Below are the code and all the weights of a small trained network. Each question names an input and a target symbol and asks about switching units off, where a switched-off unit gives its printed mean instead of its output.

import numpy as np


def w(rows, s, z=0):
    codes = np.array(rows[::2]) - 128.0
    scale = np.full(codes.shape[1], s)
    scale[-1] = z or s
    return codes * scale


def f(y):
    return np.maximum(y, 0)


def softmax(a):
    e = np.exp(a - a.max(-1, keepdims=True))
    return e / e.sum(-1, keepdims=True)


def log_softmax(a):
    a = a - a.max(-1, keepdims=True)
    return a - np.log(np.exp(a).sum(-1, keepdims=True))


def net(x, mask):
    ids = ['ΘΠΣΨΩαβδζητφ'.index(c) for c in x.split()]
    T = len(ids)
    res = E[ids] + P[:T]
    u = 0
    for l in range(2):
        r = res
        for j in range(2):
            rows = slice(2 * j, 2 * j + 2)
            q, k, v = (r @ M[l][rows].T for M in (Q, K, V))
            z = softmax(np.where(np.tri(T) > 0, q @ k.T / 2**0.5, -1e9)) @ v
            o = O[l][rows]
            res = res + np.where(mask[u + j], z, o[:, -1]) @ o[:, :-1]
        u += 2
        y = f(res @ A[l][:, :-1].T + A[l][:, -1])
        res = res + np.where(mask[u : u + 8], y, B[l][:, -1]) @ B[l][:, :-1]
        u += 8
    return log_softmax(res[-1] @ U[:, :-1].T + U[:, -1])


Q, K, V, O, A, B = {}, {}, {}, {}, {}, {}
E = w([
[81,82,139,147,191,163,103,135,148],'Θ',
[54,182,132,139,50,110,139,160,203],'Π',
[122,186,145,154,45,144,92,195,147],'Σ',
[156,185,114,110,19,39,130,166,144],'Ψ',
[134,214,76,167,29,185,144,132,150],'Ω',
[172,87,50,60,173,125,129,93,154],'α',
[200,70,92,116,162,166,182,188,46],'β',
[131,92,145,153,197,51,202,186,90],'δ',
[99,63,143,77,175,110,89,177,127],'ζ',
[177,110,92,159,191,114,215,132,77],'η',
[96,103,92,149,203,125,138,88,154],'τ',
[167,114,106,44,4,162,87,206,166],'φ',
],0.013)
P = w([
[212,93,213,171,127,144,178,112,144],'0',
[74,131,69,142,125,127,132,168,47],'1',
[157,113,80,194,155,124,163,216,140],'2',
[92,105,176,98,100,162,181,92,8],'3',
[88,130,103,113,117,147,76,76,170],'4',
[89,111,32,131,128,144,78,149,84],'5',
[119,140,126,82,129,129,185,46,162],'6',
],0.011)
Q[0] = w([
[157,106,173,115,183,142,248,134,104],'0.h0',
[85,208,185,57,126,130,105,70,200],'0.h0',
[160,95,82,181,154,143,179,199,46],'0.h1',
[168,99,192,98,171,148,234,138,137],'0.h1',
],0.015)
K[0] = w([
[170,74,254,104,98,154,162,50,134],'0.h0',
[57,125,102,91,94,125,119,84,33],'0.h0',
[198,92,167,178,139,132,133,129,201],'0.h1',
[144,86,222,100,104,140,155,57,108],'0.h1',
],0.018)
V[0] = w([
[114,151,31,161,145,124,179,7,213],'0.h0',
[255,164,61,84,69,54,171,115,100],'0.h0',
[151,57,86,12,104,186,53,144,159],'0.h1',
[124,102,67,124,178,82,171,63,35],'0.h1',
],0.0078)
O[0] = w([
[111,128,128,72,137,160,248,126,203,71],'0.h0',
[138,191,186,73,170,151,104,132,127,253],'0.h0',
[124,216,50,170,129,95,150,99,142,63],'0.h1',
[134,109,95,115,152,154,115,219,137,120],'0.h1',
],0.013,0.0034)
A[0] = w([
[146,86,138,142,15,136,128,184,149,213],'0.n0',
[86,133,131,130,2,132,203,161,182,166],'0.n1',
[79,80,157,136,207,96,110,134,114,120],'0.n2',
[122,141,123,144,27,122,100,112,152,2],'0.n3',
[101,39,153,126,93,87,81,88,86,137],'0.n4',
[89,25,108,115,162,123,143,104,137,68],'0.n5',
[127,160,109,104,54,102,96,140,105,161],'0.n6',
[128,148,186,86,112,138,144,142,166,16],'0.n7',
],0.0093,0.0049)
B[0] = w([
[66,251,154,145,101,94,170,45,117,247],'0.n0',
[204,180,140,65,118,86,52,175,67,222],'0.n1',
[254,128,107,65,166,120,152,85,171,237],'0.n2',
[172,105,249,7,243,190,198,151,148,163],'0.n3',
[229,204,21,189,173,94,177,136,209,253],'0.n4',
[158,69,145,165,10,156,209,137,168,210],'0.n5',
[78,138,121,211,148,135,191,146,210,212],'0.n6',
[135,166,86,149,73,38,146,120,66,164],'0.n7',
],0.0065,0.0061)
Q[1] = w([
[178,100,123,110,134,144,74,134,162],'1.h0',
[218,123,145,143,171,151,212,154,2],'1.h0',
[94,95,66,150,145,160,69,222,168],'1.h1',
[93,164,138,90,117,161,82,51,242],'1.h1',
],0.0096)
K[1] = w([
[114,143,127,160,153,93,167,195,48],'1.h0',
[254,139,211,133,122,125,130,103,150],'1.h0',
[78,60,26,126,179,149,62,175,161],'1.h1',
[56,185,95,114,77,152,155,198,116],'1.h1',
],0.0087)
V[1] = w([
[104,148,185,194,133,163,150,137,111],'1.h0',
[93,99,164,121,163,1,135,163,171],'1.h0',
[130,70,53,123,163,105,40,125,137],'1.h1',
[140,87,134,162,165,226,151,138,186],'1.h1',
],0.0074)
O[1] = w([
[133,109,133,77,112,120,100,85,166,139],'1.h0',
[203,147,126,161,97,247,139,142,161,118],'1.h0',
[162,136,165,146,136,112,177,136,68,12],'1.h1',
[155,147,147,72,92,85,155,94,109,106],'1.h1',
],0.012,0.011)
A[1] = w([
[64,141,81,192,75,78,130,125,169,1],'1.n0',
[71,141,127,61,92,107,150,78,183,73],'1.n1',
[129,115,144,174,72,133,196,122,227,175],'1.n2',
[109,169,161,171,153,59,75,77,84,87],'1.n3',
[152,123,196,91,87,119,124,139,156,105],'1.n4',
[82,1,166,32,129,162,153,130,120,71],'1.n5',
[127,129,128,30,184,180,83,173,161,51],'1.n6',
[149,54,139,122,199,147,85,79,136,144],'1.n7',
],0.0085,0.0041)
B[1] = w([
[176,137,242,72,106,187,161,44,96,218],'1.n0',
[129,124,106,181,182,158,126,193,90,221],'1.n1',
[45,106,85,71,126,128,114,146,6,248],'1.n2',
[91,117,116,105,64,149,155,254,117,179],'1.n3',
[155,169,90,192,61,154,157,176,126,176],'1.n4',
[103,132,212,175,119,16,98,196,230,198],'1.n5',
[116,124,209,185,147,114,184,16,60,254],'1.n6',
[169,95,62,117,67,121,12,119,145,209],'1.n7',
],0.0075,0.0086)
U = w([
[111,94,108,124,92,104,155,60,63,118],'Θ',
[103,73,75,101,142,206,127,157,147,120],'Π',
[152,164,49,116,112,83,96,90,180,80],'Σ',
[142,132,153,134,178,157,88,66,94,86],'Ψ',
[63,88,104,168,174,86,106,113,146,128],'Ω',
[93,154,122,72,232,185,181,117,143,253],'α',
[127,124,118,80,172,97,53,169,35,87],'β',
[206,116,110,80,120,205,131,147,136,83],'δ',
[129,144,86,254,135,120,132,127,110,70],'ζ',
[151,119,181,136,117,104,137,107,158,133],'η',
[78,95,95,113,103,150,155,208,150,96],'τ',
[81,242,109,132,61,138,78,138,133,209],'φ',
],0.006,0.005)

Each question gives the input, a string of symbols that net reads in full, and the target symbol t.
The units are the heads (2 rows each of Q, K, V and O) and the neurons (one row each of A and B). Each row of codes is followed by its name. A weight is (code - 128) times the scale printed after its matrix; where a second scale follows, it is the last column's (O, A, B and U).
mask holds one flag per unit, layer by layer, with each layer's heads first. A switched-off unit (its flag False) gives its mean, the last column of its rows in O or B, instead of its output. The means were averaged over made-up inputs and are rounded, as every weight is.
A unit's drop is (log p(t) with every unit on - log p(t) with that unit switched off) / (log p(t) with every unit on - log p(t) with every unit switched off).
The circuit of an input: a set's keep is (log p(t) with only the set's units on - log p(t) with every unit switched off) / (log p(t) with every unit on - log p(t) with every unit switched off). Starting from the 12 units with the biggest drops (on a tie, the unit counted first), units are removed one at a time, each time the one whose removal leaves the highest keep (on an exact tie, the one counted first), for as long as the keep stays at least 0.8.
units of the circuit, in order: the units of the circuit, biggest drop first
unit that matters most: the unit with the biggest drop
k most important neurons: the k neurons with the biggest drops, biggest first
k most important neurons of layer l: the k neurons of layer l with the biggest drops, biggest first
which heads matter: for each layer, one digit per head in row order, 1 if its drop is at least 0.15 and else 0, layers parted by /
input δ Θ φ Θ, target δ: units of the circuit, in order => 0.h1, 1.h0, 0.n2
input Θ τ Θ Ψ α α δ, target Θ: which heads matter => 10 / 00
input φ η β Π α β, target φ: units of the circuit, in order => 0.h1, 0.h0, 1.n3
input φ η Π Θ Θ α, target Π: 3 most important neurons => 0.n5, 0.n1, 0.n4
input α δ ζ Θ, target α: which heads matter => 11 / 00
input η Θ ζ τ, target η: which heads matter => 11 / 00
input δ β Σ Θ Π δ τ, target Θ: units of the circuit, in order => 0.h0, 0.n5, 1.n2
input Θ Ω Θ, target Θ: units of the circuit, in order => 0.h0, 1.n2, 0.n5, 1.h1
input α τ Θ δ α ζ, target Θ: 2 most important neurons => 0.n5, 1.n2
input α φ φ δ, target α: units of the circuit, in order => 0.h0
input Θ Π α ζ Θ β Θ, target ζ: units of the circuit, in order => 0.h0, 0.n4
input α α τ, target α: which heads matter => 10 / 00
input η Ψ φ Ω Θ α, target φ: units of the circuit, in order => 0.h1, 0.h0, 1.n3
input β Θ Ω δ ζ Θ, target Ω: which heads matter => 11 / 01
input Ω α β α α, target α: units of the circuit, in order => 0.h1, 0.h0, 1.n7
input Θ Ω Π η φ η Θ, target η: unit that matters most => 0.h1
input Θ Π Π η, target Θ: units of the circuit, in order => 0.h0, 1.h1
input η α η α, target η: 2 most important neurons of layer 1 => 1.n5, 1.n6
input Θ Θ η η ζ, target Θ: units of the circuit, in order => 0.h0, 0.n5, 1.h1
input β Ψ τ Ω α, target Ψ: 2 most important neurons of layer 0 => 0.n5, 0.n6
input τ α β, target τ: units of the circuit, in order => 0.h0, 0.n5, 0.h1, 1.n5
input Ω Ω Θ α δ, target Ω: 2 most important neurons of layer 1 => 1.n5, 1.n6
input β Ω β δ ζ β, target β: units of the circuit, in order => 0.h0, 1.h0
input Ω α Θ Θ, target Ω: which heads matter => 10 / 11
input Π Ψ α, target Π: most important neuron of layer 1 => 1.n2
